Below is a small trained network, with its code and all its weights. Each question gives an input and a class and asks what happens when units are switched off, that is, made to give their printed mean instead of their output.

import numpy as np


def w(rows, s, z=0):
    codes = np.array(rows[::2]) - 128.0
    scale = np.full(codes.shape[1], s)
    scale[-1] = z or s
    return codes * scale


def norm(h):
    return h / np.sqrt((h * h).mean(-1, keepdims=True) + 1e-5)


def f(y):
    return np.maximum(y, 0)


def log_softmax(a):
    a = a - a.max(-1, keepdims=True)
    return a - np.log(np.exp(a).sum(-1, keepdims=True))


def net(x, mask):
    res = np.array(x, float).reshape(1, 4) / 4 @ E
    u = 0
    for l in range(3):
        y = f(norm(res) @ A[l][:, :-1].T + A[l][:, -1])
        res = res + np.where(mask[u : u + 9], y, B[l][:, -1]) @ B[l][:, :-1]
        u += 9
    return log_softmax(norm(res)[-1] @ U[:, :-1].T + U[:, -1])


A, B = {}, {}
E = w([
[100,138,108,62,95,219,169,111],'x0',
[161,41,160,97,187,169,83,119],'x1',
[132,119,118,137,121,128,132,122],'x2',
[122,141,100,1,92,81,101,128],'x3',
],0.0075)
A[0] = w([
[198,82,148,74,168,179,145,97,4],'0.n0',
[110,101,101,137,100,123,156,111,106],'0.n1',
[158,145,125,162,149,197,199,154,135],'0.n2',
[109,115,77,105,114,113,115,143,219],'0.n3',
[165,98,175,149,176,132,146,117,15],'0.n4',
[219,56,143,113,174,85,85,139,48],'0.n5',
[188,153,108,179,114,2,72,176,207],'0.n6',
[66,99,126,113,84,202,130,137,205],'0.n7',
[142,89,106,98,132,165,74,104,170],'0.n8',
],0.0088,0.0026)
B[0] = w([
[2,124,32,121,91,70,72,174,181],'0.n0',
[107,138,198,114,157,121,143,72,140],'0.n1',
[129,125,169,146,152,169,93,168,184],'0.n2',
[150,123,184,56,167,103,83,101,168],'0.n3',
[160,123,51,93,124,117,175,150,165],'0.n4',
[180,110,164,105,199,133,103,56,197],'0.n5',
[70,91,103,87,109,167,70,144,254],'0.n6',
[120,165,153,151,64,91,192,132,185],'0.n7',
[133,147,119,185,122,105,34,114,179],'0.n8',
],0.0072,0.0093)
A[1] = w([
[72,122,108,178,115,163,65,135,208],'1.n0',
[128,192,160,203,157,163,174,120,188],'1.n1',
[109,83,96,187,117,136,82,143,203],'1.n2',
[119,61,127,142,69,94,127,169,101],'1.n3',
[203,96,89,132,201,102,118,109,169],'1.n4',
[254,94,139,107,230,122,119,148,68],'1.n5',
[129,115,80,109,135,65,76,122,2],'1.n6',
[48,100,75,197,129,210,129,172,100],'1.n7',
[237,137,176,165,169,141,149,110,46],'1.n8',
],0.0095,0.00097)
B[1] = w([
[153,138,189,141,226,129,166,124,254],'1.n0',
[85,67,37,112,115,157,38,113,188],'1.n1',
[231,168,212,140,108,188,154,162,230],'1.n2',
[109,111,112,114,145,167,101,115,165],'1.n3',
[136,237,99,140,73,175,243,73,188],'1.n4',
[96,191,136,95,122,86,196,67,193],'1.n5',
[105,147,109,189,89,153,163,206,223],'1.n6',
[182,134,207,52,216,97,76,165,249],'1.n7',
[86,123,2,109,85,81,238,108,151],'1.n8',
],0.0071,0.0084)
A[2] = w([
[157,159,117,58,2,13,84,100,136],'2.n0',
[104,124,25,79,147,198,74,67,95],'2.n1',
[25,103,47,160,58,235,6,170,106],'2.n2',
[82,163,53,101,176,68,34,20,45],'2.n3',
[105,120,101,138,98,206,46,227,153],'2.n4',
[116,112,150,87,119,79,96,166,224],'2.n5',
[2,183,107,134,180,70,104,74,7],'2.n6',
[15,35,60,104,122,204,77,187,88],'2.n7',
[128,200,117,105,180,165,62,123,81],'2.n8',
],0.0056,0.0014)
B[2] = w([
[181,141,141,176,190,207,194,82,232],'2.n0',
[110,103,177,100,130,98,143,199,178],'2.n1',
[91,46,44,163,78,3,129,176,233],'2.n2',
[164,59,127,193,170,121,81,242,194],'2.n3',
[161,65,51,111,81,102,125,74,253],'2.n4',
[128,124,112,207,115,168,153,68,216],'2.n5',
[108,109,155,135,145,112,94,140,183],'2.n6',
[43,101,107,192,71,3,107,139,212],'2.n7',
[123,100,180,75,93,144,79,111,241],'2.n8',
],0.0073,0.0051)
U = w([
[190,136,240,110,243,161,48,160,44],'0',
[46,48,74,148,81,45,88,169,49],'1',
[138,250,101,133,148,176,254,34,254],'2',
],0.0096,0.0008)

Each question gives the input, the list of numbers given to net, and the class t.
The units are the neurons (one row each of A and B). Each row of codes is followed by its name. A weight is (code - 128) times the scale printed after its matrix; where a second scale follows, it is the last column's (A, B and U).
mask holds one flag per neuron, layer by layer. A switched-off neuron (its flag False) gives its mean, the last column of its row in B, instead of its output. The means were averaged over made-up inputs and are rounded, as every weight is.
A unit's drop is (log p(t) with every unit on - log p(t) with that unit switched off) / (log p(t) with every unit on - log p(t) with every unit switched off).
The circuit of an input: a set's keep is (log p(t) with only the set's units on - log p(t) with every unit switched off) / (log p(t) with every unit on - log p(t) with every unit switched off). Starting from the 12 units with the biggest drops (on a tie, the unit counted first), units are removed one at a time, each time the one whose removal leaves the highest keep (on an exact tie, the one counted first), for as long as the keep stays at least 0.8.
units of the circuit, in order: the units of the circuit, biggest drop first
k most important neurons: the k neurons with the biggest drops, biggest first
top k neurons in layer l: the k neurons of layer l with the biggest drops, biggest first
drop when u is switched off: that unit's drop, to one decimal
input [-6,8,8,0], class 2: top 4 neurons in layer 1	(1.n4 1.n5 1.n7 1.n1)
input [6,-4,6,-7], class 1: 2 most important neurons	(1.n1 0.n6)
input [-2,-7,-3,-8], class 0: units of the circuit, in order	(1.n7)
input [3,-1,6,4], class 2: 2 most important neurons	(0.n6 1.n7)
input [3,-2,5,-7], class 1: 4 most important neurons	(1.n1 0.n6 0.n0 1.n8)
input [8,8,5,1], class 1: 2 most important neurons	(0.n0 1.n5)
input [4,-1,-8,-4], class 1: units of the circuit, in order	(1.n1 0.n6)
input [-6,-6,-3,-1], class 0: 2 most important neurons	(0.n6 1.n0)
input [1,-4,6,1], class 2: 4 most important neurons	(1.n1 0.n0 1.n7 0.n5)
input [-7,-5,2,-1], class 0: 2 most important neurons	(1.n0 0.n6)
input [7,-2,-2,-1], class 1: drop when 1.n1 is switched off	1.2
input [6,-7,2,-3], class 1: drop when 1.n1 is switched off	1.4
input [-6,7,2,-2], class 2: drop when 1.n4 is switched off	0.4
input [4,7,1,6], class 1: units of the circuit, in order	(0.n0)
input [6,-5,-6,-4], class 1: drop when 2.n5 is switched off	0.0
input [-1,1,7,-7], class 2: top 3 neurons in layer 1	(1.n8 1.n5 1.n4)
